Below are the code and all the weights of a small trained network. Each question names an input and a target symbol and asks about switching units off, where a switched-off unit gives its printed mean instead of its output.

import numpy as np


def w(rows, s, z=0):
    codes = np.array(rows[::2]) - 128.0
    scale = np.full(codes.shape[1], s)
    scale[-1] = z or s
    return codes * scale


def f(y):
    return y / 2 * (1 + np.tanh(0.7978845608 * (y + 0.044715 * y**3)))


def softmax(a):
    e = np.exp(a - a.max(-1, keepdims=True))
    return e / e.sum(-1, keepdims=True)


def log_softmax(a):
    a = a - a.max(-1, keepdims=True)
    return a - np.log(np.exp(a).sum(-1, keepdims=True))


def net(x, mask):
    ids = ['ΛΣΩαβγδεζθφ'.index(c) for c in x.split()]
    T = len(ids)
    res = E[ids] + P[:T]
    u = 0
    for l in range(2):
        r = res
        for j in range(2):
            rows = slice(3 * j, 3 * j + 3)
            q, k, v = (r @ M[l][rows].T for M in (Q, K, V))
            z = softmax(np.where(np.tri(T) > 0, q @ k.T / 3**0.5, -1e9)) @ v
            o = O[l][rows]
            res = res + np.where(mask[u + j], z, o[:, -1]) @ o[:, :-1]
        u += 2
        y = f(res @ A[l][:, :-1].T + A[l][:, -1])
        res = res + np.where(mask[u : u + 8], y, B[l][:, -1]) @ B[l][:, :-1]
        u += 8
    return log_softmax(res[-1] @ U[:, :-1].T + U[:, -1])


Q, K, V, O, A, B = {}, {}, {}, {}, {}, {}
E = w([
[179,97,71,152,116],'Λ',
[223,122,108,133,113],'Σ',
[115,77,88,94,178],'Ω',
[69,138,75,140,44],'α',
[91,79,98,100,241],'β',
[114,157,103,123,205],'γ',
[172,181,115,189,115],'δ',
[181,83,109,101,148],'ε',
[155,92,64,202,210],'ζ',
[169,186,120,100,145],'θ',
[190,65,147,2,83],'φ',
],0.02)
P = w([
[90,187,79,51,121],'0',
[44,104,170,202,155],'1',
[76,122,124,168,143],'2',
[91,129,96,145,144],'3',
[109,140,66,120,143],'4',
[123,144,47,106,149],'5',
[133,155,27,87,152],'6',
[140,154,15,80,163],'7',
[146,159,2,71,170],'8',
],0.0056)
Q[0] = w([
[149,134,166,69,177],'L0H0',
[65,134,153,173,66],'L0H0',
[112,128,126,199,38],'L0H0',
[189,149,2,219,114],'L0H1',
[140,100,228,150,131],'L0H1',
[144,99,159,137,222],'L0H1',
],0.0082)
K[0] = w([
[169,95,117,93,164],'L0H0',
[179,91,156,142,228],'L0H0',
[207,129,146,125,98],'L0H0',
[36,200,51,180,30],'L0H1',
[130,145,254,13,244],'L0H1',
[63,132,79,106,148],'L0H1',
],0.0061)
V[0] = w([
[143,144,245,222,108],'L0H0',
[179,129,200,151,202],'L0H0',
[94,114,117,149,81],'L0H0',
[95,117,149,129,142],'L0H1',
[187,145,147,136,164],'L0H1',
[167,115,139,183,105],'L0H1',
],0.011)
O[0] = w([
[131,146,124,71,128,2],'L0H0',
[133,68,135,162,135,94],'L0H0',
[171,195,106,104,241,118],'L0H0',
[104,125,194,112,152,117],'L0H1',
[126,190,179,255,175,94],'L0H1',
[38,106,196,158,97,116],'L0H1',
],0.0069,0.0099)
A[0] = w([
[81,198,132,186,247,220],'L0N0',
[111,26,243,112,25,122],'L0N1',
[184,83,177,86,142,2],'L0N2',
[42,66,17,151,11,174],'L0N3',
[216,112,90,165,29,214],'L0N4',
[187,51,95,120,200,157],'L0N5',
[70,169,92,189,51,176],'L0N6',
[141,211,194,1,190,31],'L0N7',
],0.0075,0.0028)
B[0] = w([
[196,143,82,117,158,230],'L0N0',
[175,181,137,113,109,140],'L0N1',
[46,128,179,80,126,124],'L0N2',
[2,94,152,99,174,239],'L0N3',
[147,103,220,103,91,211],'L0N4',
[136,129,62,51,75,253],'L0N5',
[79,111,153,208,71,170],'L0N6',
[175,127,44,50,120,145],'L0N7',
],0.0083,0.0074)
Q[1] = w([
[132,159,234,114,194],'L1H0',
[130,119,189,106,116],'L1H0',
[145,108,112,1,187],'L1H0',
[66,153,104,218,174],'L1H1',
[140,150,165,104,75],'L1H1',
[125,61,210,126,80],'L1H1',
],0.0082)
K[1] = w([
[254,145,167,91,90],'L1H0',
[155,154,173,60,90],'L1H0',
[60,76,146,135,85],'L1H0',
[129,151,94,137,156],'L1H1',
[163,138,106,113,89],'L1H1',
[196,105,147,123,128],'L1H1',
],0.0088)
V[1] = w([
[12,185,137,107,140],'L1H0',
[105,143,18,158,95],'L1H0',
[92,205,139,96,164],'L1H0',
[163,82,142,97,58],'L1H1',
[104,133,137,129,110],'L1H1',
[68,181,84,129,2],'L1H1',
],0.0078)
O[1] = w([
[81,151,160,210,159,255],'L1H0',
[171,59,207,209,153,219],'L1H0',
[82,125,123,148,121,108],'L1H0',
[121,131,139,120,105,137],'L1H1',
[254,11,104,150,125,142],'L1H1',
[134,80,211,135,107,186],'L1H1',
],0.0069,0.0095)
A[1] = w([
[174,165,69,179,176,81],'L1N0',
[199,191,124,25,218,133],'L1N1',
[106,154,187,134,50,161],'L1N2',
[211,202,96,128,62,254],'L1N3',
[120,107,90,35,151,158],'L1N4',
[163,157,214,151,41,130],'L1N5',
[106,252,154,221,106,82],'L1N6',
[225,116,64,82,93,220],'L1N7',
],0.012,0.0061)
B[1] = w([
[155,129,110,97,50,217],'L1N0',
[62,94,138,149,8,200],'L1N1',
[229,109,107,131,144,184],'L1N2',
[187,162,196,182,155,188],'L1N3',
[55,91,94,163,195,184],'L1N4',
[121,55,58,143,94,168],'L1N5',
[43,226,85,104,163,151],'L1N6',
[135,171,154,68,166,254],'L1N7',
],0.012,0.013)
U = w([
[119,15,172,254,76,182],'Λ',
[176,63,164,178,154,166],'Σ',
[125,109,91,162,222,194],'Ω',
[91,142,150,164,145,204],'α',
[101,83,48,120,99,1],'β',
[118,132,111,158,4,59],'γ',
[135,147,69,228,128,79],'δ',
[130,158,187,70,234,184],'ε',
[180,161,33,79,159,124],'ζ',
[126,183,208,147,112,190],'θ',
[113,93,191,63,102,82],'φ',
],0.0093,0.0069)

Each question gives the input, a string of symbols that net reads in full, and the target symbol t.
The units are the heads (3 rows each of Q, K, V and O) and the neurons (one row each of A and B). Each row of codes is followed by its name. A weight is (code - 128) times the scale printed after its matrix; where a second scale follows, it is the last column's (O, A, B and U).
mask holds one flag per unit, layer by layer, with each layer's heads first. A switched-off unit (its flag False) gives its mean, the last column of its rows in O or B, instead of its output. The means were averaged over made-up inputs and are rounded, as every weight is.
A unit's drop is (log p(t) with every unit on - log p(t) with that unit switched off) / (log p(t) with every unit on - log p(t) with every unit switched off).
The circuit of an input: a set's keep is (log p(t) with only the set's units on - log p(t) with every unit switched off) / (log p(t) with every unit on - log p(t) with every unit switched off). Starting from the 12 units with the biggest drops (on a tie, the unit counted first), units are removed one at a time, each time the one whose removal leaves the highest keep (on an exact tie, the one counted first), for as long as the keep stays at least 0.8.
units of the circuit, in order: the units of the circuit, biggest drop first
unit that matters most: the unit with the biggest drop
k most important neurons: the k neurons with the biggest drops, biggest first
k most important neurons of layer l: the k neurons of layer l with the biggest drops, biggest first
heads that matter: for each layer, one digit per head in row order, 1 if its drop is at least 0.15 and else 0, layers parted by /
input γ Ω γ Λ Λ α ε γ, target Λ: unit that matters most -> L1H1
input θ θ θ Σ α φ, target Λ: 2 most important neurons of layer 1 -> L1N7; L1N5
input Λ Λ Ω ζ φ γ α θ θ, target Σ: units of the circuit, in order -> L1H1; L0N3; L1H0; L1N1
input γ ζ Ω γ Λ Ω, target Ω: 2 most important neurons of layer 1 -> L1N4; L1N1
input θ α β θ Σ γ Λ δ Ω, target Λ: units of the circuit, in order -> L1H0; L1N7
input θ δ Λ ζ θ Λ α, target Λ: 2 most important neurons of layer 0 -> L0N6; L0N5
input ζ Λ ε Σ, target Σ: heads that matter -> 01 / 10
input Σ θ θ β α ε α φ θ, target θ: 3 most important neurons -> L0N7; L0N3; L0N4
input Σ ζ ζ ζ Λ ζ θ, target θ: heads that matter -> 00 / 11
input ε θ α β θ, target Σ: units of the circuit, in order -> L1H1; L0N3; L0N6
input β ζ α Λ ζ α α δ, target Λ: heads that matter -> 11 / 11
input ε ε Ω Ω θ β α α, target α: heads that matter -> 01 / 11
input ζ γ Λ φ θ β ε α α, target α: 3 most important neurons -> L0N3; L1N6; L0N5
input γ δ Ω ζ β, target β: heads that matter -> 01 / 01
input ε Λ γ Λ ε ζ β α, target Λ: 2 most important neurons of layer 0 -> L0N4; L0N5
input γ ε φ α ζ Σ ε δ, target Λ: 4 most important neurons -> L0N4; L0N5; L0N0; L0N7
input θ β Σ, target Σ: 3 most important neurons of layer 0 -> L0N4; L0N3; L0N0
input ζ β ε δ ζ α γ, target Λ: 2 most important neurons of layer 0 -> L0N6; L0N3
input β Λ Σ ζ δ α γ ε, target Λ: heads that matter -> 01 / 11
input θ θ δ θ α Σ, target Λ: 3 most important neurons -> L0N3; L1N7; L1N5
input θ ζ γ α ζ φ α Λ, target Λ: 3 most important neurons of layer 0 -> L0N3; L0N0; L0N6
